Here is a tiny trained network, its code and every weight. The questions are about switching its units off for an input and a target symbol, where a switched-off unit gives its printed mean instead of its output.

import numpy as np


def w(rows, s, z=0):
    codes = np.array(rows[::2]) - 128.0
    scale = np.full(codes.shape[1], s)
    scale[-1] = z or s
    return codes * scale


def f(y):
    return y / 2 * (1 + np.tanh(0.7978845608 * (y + 0.044715 * y**3)))


def softmax(a):
    e = np.exp(a - a.max(-1, keepdims=True))
    return e / e.sum(-1, keepdims=True)


def log_softmax(a):
    a = a - a.max(-1, keepdims=True)
    return a - np.log(np.exp(a).sum(-1, keepdims=True))


def net(x, mask):
    ids = ['ΔΘΛΞαεμσφω'.index(c) for c in x.split()]
    T = len(ids)
    res = E[ids] + P[:T]
    u = 0
    for l in range(3):
        r = res
        for j in range(2):
            rows = slice(2 * j, 2 * j + 2)
            q, k, v = (r @ M[l][rows].T for M in (Q, K, V))
            z = softmax(np.where(np.tri(T) > 0, q @ k.T / 2**0.5, -1e9)) @ v
            o = O[l][rows]
            res = res + np.where(mask[u + j], z, o[:, -1]) @ o[:, :-1]
        u += 2
        y = f(res @ A[l][:, :-1].T + A[l][:, -1])
        res = res + np.where(mask[u : u + 8], y, B[l][:, -1]) @ B[l][:, :-1]
        u += 8
    return log_softmax(res[-1] @ U[:, :-1].T + U[:, -1])


Q, K, V, O, A, B = {}, {}, {}, {}, {}, {}
E = w([
[225,24,115,92],'Δ',
[135,137,152,215],'Θ',
[116,99,65,163],'Λ',
[98,104,106,138],'Ξ',
[156,62,244,154],'α',
[54,89,102,112],'ε',
[56,142,120,189],'μ',
[214,188,225,160],'σ',
[181,216,84,83],'φ',
[99,195,106,117],'ω',
],0.011)
P = w([
[127,22,120,25],'0',
[117,42,116,71],'1',
[117,66,116,110],'2',
[115,98,118,137],'3',
[110,129,120,151],'4',
[97,162,119,165],'5',
[86,192,129,174],'6',
[76,221,129,187],'7',
[52,253,138,196],'8',
],0.0051)
Q[0] = w([
[247,201,195,8],'L0H1',
[145,172,107,170],'L0H1',
[148,216,107,157],'L0H2',
[132,2,89,71],'L0H2',
],0.0055)
K[0] = w([
[113,90,1,107],'L0H1',
[154,155,114,129],'L0H1',
[171,105,139,172],'L0H2',
[110,167,143,64],'L0H2',
],0.0094)
V[0] = w([
[121,254,211,32],'L0H1',
[226,65,138,58],'L0H1',
[159,121,192,225],'L0H2',
[87,164,106,92],'L0H2',
],0.0035)
O[0] = w([
[122,82,122,254,33],'L0H1',
[57,138,106,100,250],'L0H1',
[161,204,93,90,124],'L0H2',
[145,85,141,145,85],'L0H2',
],0.0055,0.0012)
A[0] = w([
[30,189,69,171,240],'L0N1',
[97,253,66,98,253],'L0N2',
[182,201,151,200,148],'L0N3',
[183,217,192,168,181],'L0N4',
[150,150,252,107,149],'L0N5',
[122,30,137,133,172],'L0N6',
[46,82,124,178,217],'L0N7',
[181,197,48,51,201],'L0N8',
],0.0074,0.0047)
B[0] = w([
[46,168,148,154,252],'L0N1',
[92,248,136,100,253],'L0N2',
[151,165,123,199,165],'L0N3',
[175,196,189,204,186],'L0N4',
[182,96,255,195,152],'L0N5',
[124,67,103,117,172],'L0N6',
[66,87,132,143,205],'L0N7',
[145,204,110,66,196],'L0N8',
],0.0077,0.005)
Q[1] = w([
[125,154,193,197],'L1H1',
[91,3,54,138],'L1H1',
[3,121,67,90],'L1H2',
[241,151,218,155],'L1H2',
],0.0058)
K[1] = w([
[188,67,102,154],'L1H1',
[106,149,237,29],'L1H1',
[183,12,112,106],'L1H2',
[86,253,127,181],'L1H2',
],0.0057)
V[1] = w([
[221,168,75,3],'L1H1',
[20,253,26,78],'L1H1',
[55,246,46,30],'L1H2',
[185,155,105,126],'L1H2',
],0.0038)
O[1] = w([
[166,116,155,31,71],'L1H1',
[95,171,58,56,253],'L1H1',
[144,130,2,246,187],'L1H2',
[179,124,146,154,85],'L1H2',
],0.005,0.00051)
A[1] = w([
[207,125,91,2,251],'L1N1',
[36,121,92,146,175],'L1N2',
[105,165,45,19,154],'L1N3',
[120,62,61,153,205],'L1N4',
[140,34,196,119,167],'L1N5',
[98,203,170,144,254],'L1N6',
[33,117,78,159,189],'L1N7',
[70,81,175,79,207],'L1N8',
],0.0075,0.0054)
B[1] = w([
[205,156,81,34,180],'L1N1',
[82,138,183,119,188],'L1N2',
[127,173,43,158,194],'L1N3',
[112,112,183,37,154],'L1N4',
[187,38,132,145,158],'L1N5',
[112,255,200,163,251],'L1N6',
[84,124,178,115,194],'L1N7',
[77,69,41,195,169],'L1N8',
],0.0074,0.012)
Q[2] = w([
[129,89,110,100],'L2H1',
[40,95,201,101],'L2H1',
[156,95,169,214],'L2H2',
[255,23,47,117],'L2H2',
],0.0065)
K[2] = w([
[98,59,171,64],'L2H1',
[3,83,198,211],'L2H1',
[152,18,144,247],'L2H2',
[180,40,92,55],'L2H2',
],0.005)
V[2] = w([
[89,219,174,179],'L2H1',
[227,139,150,203],'L2H1',
[71,207,217,178],'L2H2',
[174,253,71,147],'L2H2',
],0.0055)
O[2] = w([
[160,127,8,65,225],'L2H1',
[196,200,154,128,103],'L2H1',
[127,2,144,25,250],'L2H2',
[181,18,146,216,238],'L2H2',
],0.0052,0.014)
A[2] = w([
[181,44,67,42,138],'L2N1',
[96,45,134,52,42],'L2N2',
[133,2,147,120,85],'L2N3',
[94,143,13,101,115],'L2N4',
[108,183,131,30,90],'L2N5',
[85,64,147,73,66],'L2N6',
[86,82,122,146,134],'L2N7',
[141,183,98,118,254],'L2N8',
],0.0099)
B[2] = w([
[226,44,64,26,170],'L2N1',
[202,181,145,144,201],'L2N2',
[190,112,113,219,180],'L2N3',
[82,216,68,179,204],'L2N4',
[163,98,1,238,182],'L2N5',
[194,190,175,132,206],'L2N6',
[105,191,200,118,193],'L2N7',
[90,60,121,74,247],'L2N8',
],0.0089,0.011)
U = w([
[17,48,211,48,255],'Δ',
[189,175,51,154,70],'Θ',
[26,45,56,174,143],'Λ',
[166,59,102,255,164],'Ξ',
[131,119,126,125,81],'α',
[74,135,131,96,159],'ε',
[138,63,131,14,199],'μ',
[94,217,159,161,86],'σ',
[195,183,215,45,82],'φ',
[223,148,134,143,61],'ω',
],0.0074,0.0069)

Each question gives the input, a string of symbols that net reads in full, and the target symbol t.
The units are the heads (2 rows each of Q, K, V and O) and the neurons (one row each of A and B). Each row of codes is followed by its name. A weight is (code - 128) times the scale printed after its matrix; where a second scale follows, it is the last column's (O, A, B and U).
mask holds one flag per unit, layer by layer, with each layer's heads first. A switched-off unit (its flag False) gives its mean, the last column of its rows in O or B, instead of its output. The means were averaged over made-up inputs and are rounded, as every weight is.
A unit's drop is (log p(t) with every unit on - log p(t) with that unit switched off) / (log p(t) with every unit on - log p(t) with every unit switched off).
The circuit of an input: a set's keep is (log p(t) with only the set's units on - log p(t) with every unit switched off) / (log p(t) with every unit on - log p(t) with every unit switched off). Starting from the 12 units with the biggest drops (on a tie, the unit counted first), units are removed one at a time, each time the one whose removal leaves the highest keep (on an exact tie, the one counted first), for as long as the keep stays at least 0.8.
units of the circuit, in order: the units of the circuit, biggest drop first
most important unit: the unit with the biggest drop
top k neurons: the k neurons with the biggest drops, biggest first
top k neurons in layer l: the k neurons of layer l with the biggest drops, biggest first
input Δ φ Θ Θ Λ, target Λ: units of the circuit, in order	[L2N6, L2N2]
input Λ ω φ Λ Δ Δ, target μ: units of the circuit, in order	[L2N1, L0N1]
input μ Λ φ α μ Ξ, target Θ: top 2 neurons in layer 2	[L2N5, L2N4]
input Δ σ Ξ ε, target φ: top 4 neurons in layer 2	[L2N6, L2N2, L2N7, L2N5]
input ε μ φ σ α Δ Ξ, target Δ: top 2 neurons in layer 2	[L2N4, L2N5]
input ω φ Ξ φ μ Δ ω Θ, target Δ: units of the circuit, in order	[L2N5, L2N2, L1N3]
input Ξ Ξ Δ, target μ: units of the circuit, in order	[L2N1]
input μ σ Λ, target φ: top 2 neurons in layer 2	[L2N6, L2N7]
input Δ Δ μ α α ω Θ Λ Δ, target σ: top 3 neurons	[L0N1, L1N6, L1N1]
input Δ φ φ Λ Λ, target Ξ: top 4 neurons	[L0N2, L1N6, L2N3, L0N8]
input φ ω φ ε Δ α, target Ξ: top 3 neurons	[L0N5, L2N3, L0N2]
input Λ μ Λ Λ ω α, target Ξ: top 3 neurons	[L0N5, L0N2, L2N3]
input φ ε μ ε Λ, target Θ: top 4 neurons	[L0N1, L1N2, L1N7, L1N1]
input ω Δ Λ μ Λ Λ, target Θ: top 3 neurons	[L2N5, L0N1, L1N6]
input φ μ φ Δ φ φ Ξ σ, target Ξ: top 3 neurons	[L0N2, L0N8, L0N1]
input ω Ξ Λ φ α ω ε ε, target ω: top 3 neurons	[L2N3, L1N6, L0N2]
input Δ φ Λ Ξ Δ, target Θ: top 2 neurons in layer 2	[L2N4, L2N7]
input ε σ α ε ω ω φ ε, target ω: top 3 neurons in layer 0	[L0N2, L0N1, L0N4]
input σ α ω ε Ξ, target ω: most important unit	L2N3
input Θ φ φ ε Λ φ σ, target Ξ: top 2 neurons	[L0N2, L0N8]
input σ ε μ Λ σ ε Ξ, target φ: top 3 neurons	[L0N4, L1N6, L2N6]
input ω σ Δ μ Δ Ξ, target Θ: top neuron	[L2N5]
